Here is a tiny trained network, its code and every weight. The questions are about switching its units off for an input and a class, where a switched-off unit gives its printed mean instead of its output.

import numpy as np


def w(rows, s, z=0):
    codes = np.array(rows[::2]) - 128.0
    scale = np.full(codes.shape[1], s)
    scale[-1] = z or s
    return codes * scale


def norm(h):
    return h / np.sqrt((h * h).mean(-1, keepdims=True) + 1e-5)


def f(y):
    return y / 2 * (1 + np.tanh(0.7978845608 * (y + 0.044715 * y**3)))


def log_softmax(a):
    a = a - a.max(-1, keepdims=True)
    return a - np.log(np.exp(a).sum(-1, keepdims=True))


def net(x, mask):
    res = np.array(x, float).reshape(1, 4) / 4 @ E
    u = 0
    for l in range(4):
        y = f(norm(res) @ A[l][:, :-1].T + A[l][:, -1])
        res = res + np.where(mask[u : u + 8], y, B[l][:, -1]) @ B[l][:, :-1]
        u += 8
    return log_softmax(norm(res)[-1] @ U[:, :-1].T + U[:, -1])


A, B = {}, {}
E = w([
[42,255,106,91],'x0',
[88,102,233,184],'x1',
[151,134,199,7],'x2',
[120,120,127,125],'x3',
],0.0055)
A[0] = w([
[212,46,181,54,4],'L0N1',
[209,70,81,227,168],'L0N2',
[187,175,94,169,104],'L0N3',
[197,118,79,71,172],'L0N4',
[2,174,212,213,111],'L0N5',
[101,72,106,87,86],'L0N6',
[57,174,87,143,139],'L0N7',
[131,224,180,65,75],'L0N8',
],0.0094,0.0031)
B[0] = w([
[165,188,122,214,230],'L0N1',
[77,143,144,2,251],'L0N2',
[89,193,114,105,144],'L0N3',
[162,97,20,165,203],'L0N4',
[191,19,145,175,253],'L0N5',
[159,182,87,98,126],'L0N6',
[81,122,67,185,194],'L0N7',
[113,65,113,102,204],'L0N8',
],0.008,0.0049)
A[1] = w([
[85,238,68,228,2],'L1N1',
[54,101,255,72,16],'L1N2',
[60,92,31,65,149],'L1N3',
[148,65,88,101,54],'L1N4',
[182,208,109,139,32],'L1N5',
[147,111,209,148,95],'L1N6',
[165,104,196,215,145],'L1N7',
[138,219,252,229,120],'L1N8',
],0.0079,0.0028)
B[1] = w([
[3,12,131,102,165],'L1N1',
[95,25,191,184,184],'L1N2',
[108,178,169,56,254],'L1N3',
[117,201,117,80,152],'L1N4',
[120,107,115,148,126],'L1N5',
[129,153,178,95,172],'L1N6',
[239,230,156,75,223],'L1N7',
[231,239,182,32,175],'L1N8',
],0.0055,0.0047)
A[2] = w([
[70,67,225,121,43],'L2N1',
[99,176,160,151,90],'L2N2',
[209,159,53,143,24],'L2N3',
[133,231,181,142,4],'L2N4',
[133,247,132,156,123],'L2N5',
[203,176,18,159,130],'L2N6',
[94,161,80,115,106],'L2N7',
[26,180,19,255,33],'L2N8',
],0.007,0.0031)
B[2] = w([
[113,63,253,193,216],'L2N1',
[217,95,133,89,87],'L2N2',
[114,117,138,236,158],'L2N3',
[142,137,149,60,93],'L2N4',
[141,13,222,99,131],'L2N5',
[45,139,151,206,253],'L2N6',
[84,99,100,35,166],'L2N7',
[33,11,167,175,247],'L2N8',
],0.0054,0.0021)
A[3] = w([
[118,135,157,193,115],'L3N1',
[134,95,102,142,164],'L3N2',
[96,131,105,113,148],'L3N3',
[165,103,232,101,142],'L3N4',
[192,147,82,149,38],'L3N5',
[125,159,79,51,229],'L3N6',
[143,174,141,6,184],'L3N7',
[88,119,95,115,249],'L3N8',
],0.013,0.0022)
B[3] = w([
[163,212,56,168,156],'L3N1',
[114,174,255,125,146],'L3N2',
[157,134,244,75,155],'L3N3',
[13,177,51,56,254],'L3N4',
[88,17,176,203,148],'L3N5',
[206,126,143,140,206],'L3N6',
[218,147,48,127,226],'L3N7',
[172,161,232,135,185],'L3N8',
],0.0072,0.0075)
U = w([
[197,167,122,56,192],'0',
[20,106,150,103,172],'1',
[153,101,126,253,3],'2',
],0.017,0.0006)

Each question gives the input, the list of numbers given to net, and the class t.
The units are the neurons (one row each of A and B). Each row of codes is followed by its name. A weight is (code - 128) times the scale printed after its matrix; where a second scale follows, it is the last column's (A, B and U).
mask holds one flag per neuron, layer by layer. A switched-off neuron (its flag False) gives its mean, the last column of its row in B, instead of its output. The means were averaged over made-up inputs and are rounded, as every weight is.
A unit's drop is (log p(t) with every unit on - log p(t) with that unit switched off) / (log p(t) with every unit on - log p(t) with every unit switched off).
most important unit: the unit with the biggest drop
top k neurons: the k neurons with the biggest drops, biggest first
top k neurons in layer l: the k neurons of layer l with the biggest drops, biggest first
drop of u: that unit's drop, to one decimal
input [-1,8,3,-4], class 0: top 2 neurons : (L1N7; L0N2)
input [7,-4,-1,-7], class 1: top 2 neurons in layer 0 : (L0N2; L0N7)
input [8,8,-6,-5], class 2: most important unit : L0N5
input [-4,5,1,6], class 0: top 3 neurons : (L0N1; L1N8; L1N7)
input [-6,1,-2,-2], class 1: top 2 neurons : (L1N2; L0N2)
input [1,-4,-3,1], class 1: top 2 neurons in layer 1 : (L1N7; L1N8)
input [5,-6,0,-1], class 1: top 4 neurons : (L0N2; L0N7; L2N8; L1N7)
input [-4,4,0,1], class 1: top 2 neurons in layer 1 : (L1N2; L1N3)
input [-6,0,6,-3], class 2: top 3 neurons : (L0N4; L3N5; L1N3)
input [-3,-2,1,2], class 2: top 2 neurons : (L0N1; L3N4)
input [6,5,-1,-7], class 2: top 2 neurons : (L0N5; L0N2)
input [2,6,-1,6], class 2: top 2 neurons : (L0N5; L0N2)
input [-6,7,2,7], class 0: top 2 neurons in layer 0 : (L0N1; L0N8)
input [-7,2,-7,-4], class 1: top 2 neurons in layer 0 : (L0N2; L0N4)
input [-1,-1,-5,-1], class 0: top neuron : (L0N2)
input [-6,5,1,5], class 0: top 2 neurons in layer 1 : (L1N8; L1N7)
input [-5,6,2,1], class 0: top 2 neurons : (L0N1; L1N8)
input [-1,8,-4,4], class 1: top 2 neurons : (L3N4; L0N4)
input [-6,0,8,8], class 2: top 2 neurons in layer 0 : (L0N4; L0N1)
input [-2,8,3,-1], class 0: most important unit : L1N7
input [-2,-1,-5,-2], class 0: drop of L0N2 : 0.5
input [-2,0,-4,-2], class 0: drop of L0N2 : 0.0
